Here is a tiny trained network, its code and every weight. The questions are about switching its units off for an input and a target symbol, where a switched-off unit gives its printed mean instead of its output.

import numpy as np


def w(rows, s, z=0):
    codes = np.array(rows[::2]) - 128.0
    scale = np.full(codes.shape[1], s)
    scale[-1] = z or s
    return codes * scale


def norm(h):
    return h / np.sqrt((h * h).mean(-1, keepdims=True) + 1e-5)


def softmax(a):
    e = np.exp(a - a.max(-1, keepdims=True))
    return e / e.sum(-1, keepdims=True)


def log_softmax(a):
    a = a - a.max(-1, keepdims=True)
    return a - np.log(np.exp(a).sum(-1, keepdims=True))


def net(x, mask):
    ids = ['αβγδζηθλμξπστφψω'.index(c) for c in x.split()]
    T = len(ids)
    res = E[ids] + P[:T]
    u = 0
    for l in range(3):
        r = norm(res)
        for j in range(2):
            rows = slice(3 * j, 3 * j + 3)
            q, k, v = (r @ M[l][rows].T for M in (Q, K, V))
            z = softmax(np.where(np.tri(T) > 0, q @ k.T / 3**0.5, -1e9)) @ v
            o = O[l][rows]
            res = res + np.where(mask[u + j], z, o[:, -1]) @ o[:, :-1]
        u += 2
    return log_softmax(norm(res)[-1] @ U[:, :-1].T + U[:, -1])


Q, K, V, O = {}, {}, {}, {}
E = w([
[138,137,86],'α',
[154,113,76],'β',
[38,3,167],'γ',
[146,128,70],'δ',
[130,146,95],'ζ',
[142,127,87],'η',
[104,121,88],'θ',
[241,86,167],'λ',
[153,158,115],'μ',
[100,108,183],'ξ',
[98,126,131],'π',
[146,122,199],'σ',
[132,146,94],'τ',
[160,110,142],'φ',
[115,138,140],'ψ',
[105,33,175],'ω',
],0.03)
P = w([
[166,3,65],'0',
[158,19,80],'1',
[147,22,85],'2',
[142,25,91],'3',
[134,31,106],'4',
[123,36,115],'5',
[119,42,134],'6',
[116,50,145],'7',
[109,57,153],'8',
[105,65,169],'9',
[102,65,174],'10',
[98,76,178],'11',
[98,74,182],'12',
],0.0058)
Q[0] = w([
[192,139,107],'L0H0',
[102,81,254],'L0H0',
[14,253,132],'L0H0',
[70,179,56],'L0H1',
[92,162,129],'L0H1',
[199,103,108],'L0H1',
],0.013)
K[0] = w([
[142,62,194],'L0H0',
[174,99,35],'L0H0',
[39,182,108],'L0H0',
[111,219,97],'L0H1',
[3,174,158],'L0H1',
[127,50,202],'L0H1',
],0.012)
V[0] = w([
[193,211,155],'L0H0',
[122,124,188],'L0H0',
[94,82,71],'L0H0',
[20,134,254],'L0H1',
[122,102,171],'L0H1',
[114,162,47],'L0H1',
],0.0067)
O[0] = w([
[131,167,144,57],'L0H0',
[35,78,68,120],'L0H0',
[120,156,148,175],'L0H0',
[177,145,86,2],'L0H1',
[173,121,175,152],'L0H1',
[126,35,3,83],'L0H1',
],0.0055,0.0042)
Q[1] = w([
[78,128,248],'L1H0',
[22,45,40],'L1H0',
[54,175,61],'L1H0',
[131,178,64],'L1H1',
[183,168,207],'L1H1',
[47,94,177],'L1H1',
],0.012)
K[1] = w([
[171,60,181],'L1H0',
[77,24,8],'L1H0',
[24,90,68],'L1H0',
[145,116,54],'L1H1',
[131,150,149],'L1H1',
[64,97,142],'L1H1',
],0.016)
V[1] = w([
[111,42,166],'L1H0',
[155,141,68],'L1H0',
[44,157,83],'L1H0',
[140,126,128],'L1H1',
[61,128,57],'L1H1',
[249,151,56],'L1H1',
],0.011)
O[1] = w([
[149,164,70,254],'L1H0',
[184,100,171,114],'L1H0',
[206,48,78,6],'L1H0',
[136,115,153,132],'L1H1',
[118,120,88,69],'L1H1',
[154,69,252,55],'L1H1',
],0.011,0.006)
Q[2] = w([
[70,86,117],'L2H0',
[175,190,115],'L2H0',
[91,173,166],'L2H0',
[47,65,99],'L2H1',
[5,133,184],'L2H1',
[47,243,139],'L2H1',
],0.015)
K[2] = w([
[81,90,78],'L2H0',
[180,164,93],'L2H0',
[97,198,138],'L2H0',
[174,236,5],'L2H1',
[75,237,119],'L2H1',
[49,153,156],'L2H1',
],0.015)
V[2] = w([
[89,149,69],'L2H0',
[127,179,149],'L2H0',
[51,110,92],'L2H0',
[193,140,42],'L2H1',
[1,96,128],'L2H1',
[52,135,136],'L2H1',
],0.0089)
O[2] = w([
[182,116,184,156],'L2H0',
[212,86,108,190],'L2H0',
[118,17,241,177],'L2H0',
[158,195,213,23],'L2H1',
[131,21,143,250],'L2H1',
[1,7,193,237],'L2H1',
],0.0069,0.0019)
U = w([
[184,129,128,245],'α',
[126,86,65,162],'β',
[121,135,135,95],'γ',
[101,143,70,97],'δ',
[123,136,129,79],'ζ',
[146,67,214,87],'η',
[127,130,136,82],'θ',
[78,5,148,59],'λ',
[120,186,191,177],'μ',
[118,140,137,121],'ξ',
[179,178,179,109],'π',
[115,145,137,133],'σ',
[126,133,133,76],'τ',
[103,226,47,57],'φ',
[123,133,135,87],'ψ',
[42,114,89,71],'ω',
],0.023,0.011)

Each question gives the input, a string of symbols that net reads in full, and the target symbol t.
The units are the heads (3 rows each of Q, K, V and O). Each row of codes is followed by its name. A weight is (code - 128) times the scale printed after its matrix; where a second scale follows, it is the last column's (O and U).
mask holds one flag per head, layer by layer. A switched-off head (its flag False) gives its mean, the last column of its rows in O, instead of its output. The means were averaged over made-up inputs and are rounded, as every weight is.
A unit's drop is (log p(t) with every unit on - log p(t) with that unit switched off) / (log p(t) with every unit on - log p(t) with every unit switched off).
The circuit of an input: a set's keep is (log p(t) with only the set's units on - log p(t) with every unit switched off) / (log p(t) with every unit on - log p(t) with every unit switched off). Starting from all 6 units, units are removed one at a time, each time the one whose removal leaves the highest keep (on an exact tie, the one counted first), for as long as the keep stays at least 0.8.
circuit, biggest first: the units of the circuit, biggest drop first
unit that matters most: the unit with the biggest drop
which heads matter: for each layer, one digit per head in row order, 1 if its drop is at least 0.15 and else 0, layers parted by /
drop of u: that unit's drop, to one decimal
input φ φ φ π φ ζ φ ξ, target ω: which heads matter	00 / 11 / 01
input τ τ γ φ φ ζ φ ξ φ, target ω: which heads matter	00 / 10 / 01
input φ τ φ β β ξ ζ φ φ, target μ: which heads matter	01 / 11 / 00
input σ φ α ω ξ ξ φ φ φ ξ ζ, target α: circuit, biggest first	[L1H0]
input μ φ δ φ ω τ φ φ φ ω φ τ, target β: circuit, biggest first	[L1H0, L0H1]
input ψ λ β, target α: which heads matter	00 / 11 / 01
input φ ψ φ φ φ φ ξ φ τ φ α, target α: which heads matter	00 / 10 / 01
input ξ ζ ζ, target β: which heads matter	11 / 11 / 10
input ω τ τ φ ζ φ φ φ φ τ ψ, target φ: which heads matter	10 / 11 / 00
input ψ φ ω φ ξ σ β σ φ δ, target α: circuit, biggest first	[L1H0, L2H1]
input θ γ φ ω φ τ, target α: circuit, biggest first	[L1H0, L2H1]
input φ ζ φ φ φ γ φ ψ φ ζ μ, target η: which heads matter	00 / 10 / 00
input ζ φ γ φ φ η, target α: which heads matter	00 / 10 / 01
input δ φ ξ ξ π φ β, target α: which heads matter	00 / 10 / 01
input ω π β θ φ τ φ ξ π ψ λ, target π: which heads matter	01 / 11 / 00
input φ φ φ τ μ φ ψ ψ ψ φ, target φ: circuit, biggest first	[L1H1]
input γ η μ, target η: which heads matter	00 / 01 / 00
input ξ φ ξ φ φ θ, target β: drop of L2H1	0.1
input ζ φ η φ ξ τ η, target α: drop of L0H1	0.0
input φ ξ ξ δ, target α: drop of L1H0	0.4
input τ α δ ζ ζ φ λ, target π: unit that matters most	L2H1
